Below are the code and all the weights of a small trained network. Each question names an input and a class and asks about switching units off, where a switched-off unit gives its printed mean instead of its output.

import numpy as np


def w(rows, s, z=0):
    codes = np.array(rows[::2]) - 128.0
    scale = np.full(codes.shape[1], s)
    scale[-1] = z or s
    return codes * scale


def norm(h):
    return h / np.sqrt((h * h).mean(-1, keepdims=True) + 1e-5)


def f(y):
    return y / 2 * (1 + np.tanh(0.7978845608 * (y + 0.044715 * y**3)))


def log_softmax(a):
    a = a - a.max(-1, keepdims=True)
    return a - np.log(np.exp(a).sum(-1, keepdims=True))


def net(x, mask):
    res = np.array(x, float).reshape(1, 2) / 4 @ E
    u = 0
    for l in range(2):
        y = f(norm(res) @ A[l][:, :-1].T + A[l][:, -1])
        res = res + np.where(mask[u : u + 9], y, B[l][:, -1]) @ B[l][:, :-1]
        u += 9
    return log_softmax(norm(res)[-1] @ U[:, :-1].T + U[:, -1])


A, B = {}, {}
E = w([
[252,156,195,119,156,99,164,140,170],'x0',
[34,101,191,58,109,221,133,99,129],'x1',
],0.0011)
A[0] = w([
[166,136,133,108,175,61,114,150,135,81],'0.n0',
[38,62,149,123,132,202,58,63,108,61],'0.n1',
[250,141,110,184,193,54,129,173,168,64],'0.n2',
[198,128,117,156,159,92,149,153,147,92],'0.n3',
[47,116,54,181,97,100,139,171,132,2],'0.n4',
[180,138,230,82,138,156,223,154,183,56],'0.n5',
[89,130,59,210,94,64,110,179,84,97],'0.n6',
[131,131,120,149,101,166,98,131,132,65],'0.n7',
[187,134,209,92,161,171,191,143,191,110],'0.n8',
],0.0021,0.00052)
B[0] = w([
[77,113,118,161,100,130,162,92,100,140],'0.n0',
[190,162,127,160,80,83,223,190,160,232],'0.n1',
[79,176,205,137,48,113,187,199,75,248],'0.n2',
[75,137,133,162,70,79,194,64,139,161],'0.n3',
[127,73,151,33,167,227,138,80,142,158],'0.n4',
[126,58,71,116,182,175,6,70,113,223],'0.n5',
[197,112,143,38,144,163,58,54,130,191],'0.n6',
[152,127,147,101,150,129,144,126,153,120],'0.n7',
[124,69,50,103,181,146,9,64,53,214],'0.n8',
],0.0017,0.0015)
A[1] = w([
[152,109,165,145,206,135,43,123,136,35],'1.n0',
[87,135,159,124,118,143,128,156,130,105],'1.n1',
[139,179,155,185,104,64,190,142,128,89],'1.n2',
[79,94,105,117,162,141,81,149,139,104],'1.n3',
[108,120,141,108,152,163,128,123,141,133],'1.n4',
[117,115,105,97,126,138,103,95,139,87],'1.n5',
[136,125,91,113,139,131,77,109,103,91],'1.n6',
[94,144,119,131,118,134,252,199,181,2],'1.n7',
[143,107,165,107,131,144,141,138,162,147],'1.n8',
],0.0042,0.00074)
B[1] = w([
[2,62,131,163,156,165,170,85,56,208],'1.n0',
[208,149,113,142,125,97,116,170,120,149],'1.n1',
[192,128,216,35,70,52,191,125,34,250],'1.n2',
[185,128,212,152,144,63,111,115,84,207],'1.n3',
[137,153,93,132,95,69,135,121,70,176],'1.n4',
[179,196,118,128,131,96,168,130,193,188],'1.n5',
[101,164,128,108,140,197,230,140,205,198],'1.n6',
[62,68,102,112,53,233,76,191,84,235],'1.n7',
[87,150,40,194,132,97,132,169,134,144],'1.n8',
],0.0023,0.0018)
U = w([
[216,136,229,65,40,28,183,129,44,165],'0',
[126,157,107,185,163,77,81,159,109,93],'1',
[53,81,76,117,18,237,56,236,117,168],'2',
[38,43,175,169,235,186,139,18,79,163],'3',
[164,61,203,160,156,93,36,168,231,1],'4',
[161,70,203,176,146,108,65,166,223,14],'5',
[164,59,204,175,149,100,54,169,232,5],'6',
[170,205,53,80,155,149,180,56,255,153],'7',
],0.0092)

Each question gives the input, the list of numbers given to net, and the class t.
The units are the neurons (one row each of A and B). Each row of codes is followed by its name. A weight is (code - 128) times the scale printed after its matrix; where a second scale follows, it is the last column's (A, B and U).
mask holds one flag per neuron, layer by layer. A switched-off neuron (its flag False) gives its mean, the last column of its row in B, instead of its output. The means were averaged over made-up inputs and are rounded, as every weight is.
A unit's drop is (log p(t) with every unit on - log p(t) with that unit switched off) / (log p(t) with every unit on - log p(t) with every unit switched off).
unit that matters most: the unit with the biggest drop
k most important neurons: the k neurons with the biggest drops, biggest first
k most important neurons of layer l: the k neurons of layer l with the biggest drops, biggest first
drop when u is switched off: that unit's drop, to one decimal
input [7,0], class 3: 3 most important neurons of layer 0 -> 0.n5, 0.n8, 0.n1
input [-2,-3], class 7: 2 most important neurons -> 0.n6, 0.n1
input [-4,-5], class 7: 2 most important neurons of layer 0 -> 0.n6, 0.n4
input [-8,-1], class 7: 4 most important neurons of layer 1 -> 1.n2, 1.n7, 1.n0, 1.n5
input [1,6], class 1: 3 most important neurons of layer 0 -> 0.n2, 0.n1, 0.n6
input [-5,-8], class 0: unit that matters most -> 0.n5
input [-3,-1], class 7: 2 most important neurons of layer 0 -> 0.n6, 0.n2
input [-1,0], class 2: 3 most important neurons -> 0.n8, 0.n5, 0.n1
input [-1,-1], class 7: 2 most important neurons -> 0.n6, 1.n2
input [0,3], class 2: 3 most important neurons -> 0.n1, 0.n6, 1.n7
input [1,0], class 3: 3 most important neurons -> 0.n5, 0.n8, 1.n2
input [-5,-1], class 7: 2 most important neurons -> 0.n6, 0.n2
input [3,6], class 3: drop when 1.n0 is switched off -> 0.2
input [3,5], class 3: drop when 1.n0 is switched off -> 0.1
input [-5,-2], class 7: drop when 0.n6 is switched off -> 0.7
input [-5,-4], class 7: drop when 1.n5 is switched off -> 0.0
input [5,7], class 3: most important neuron -> 1.n0
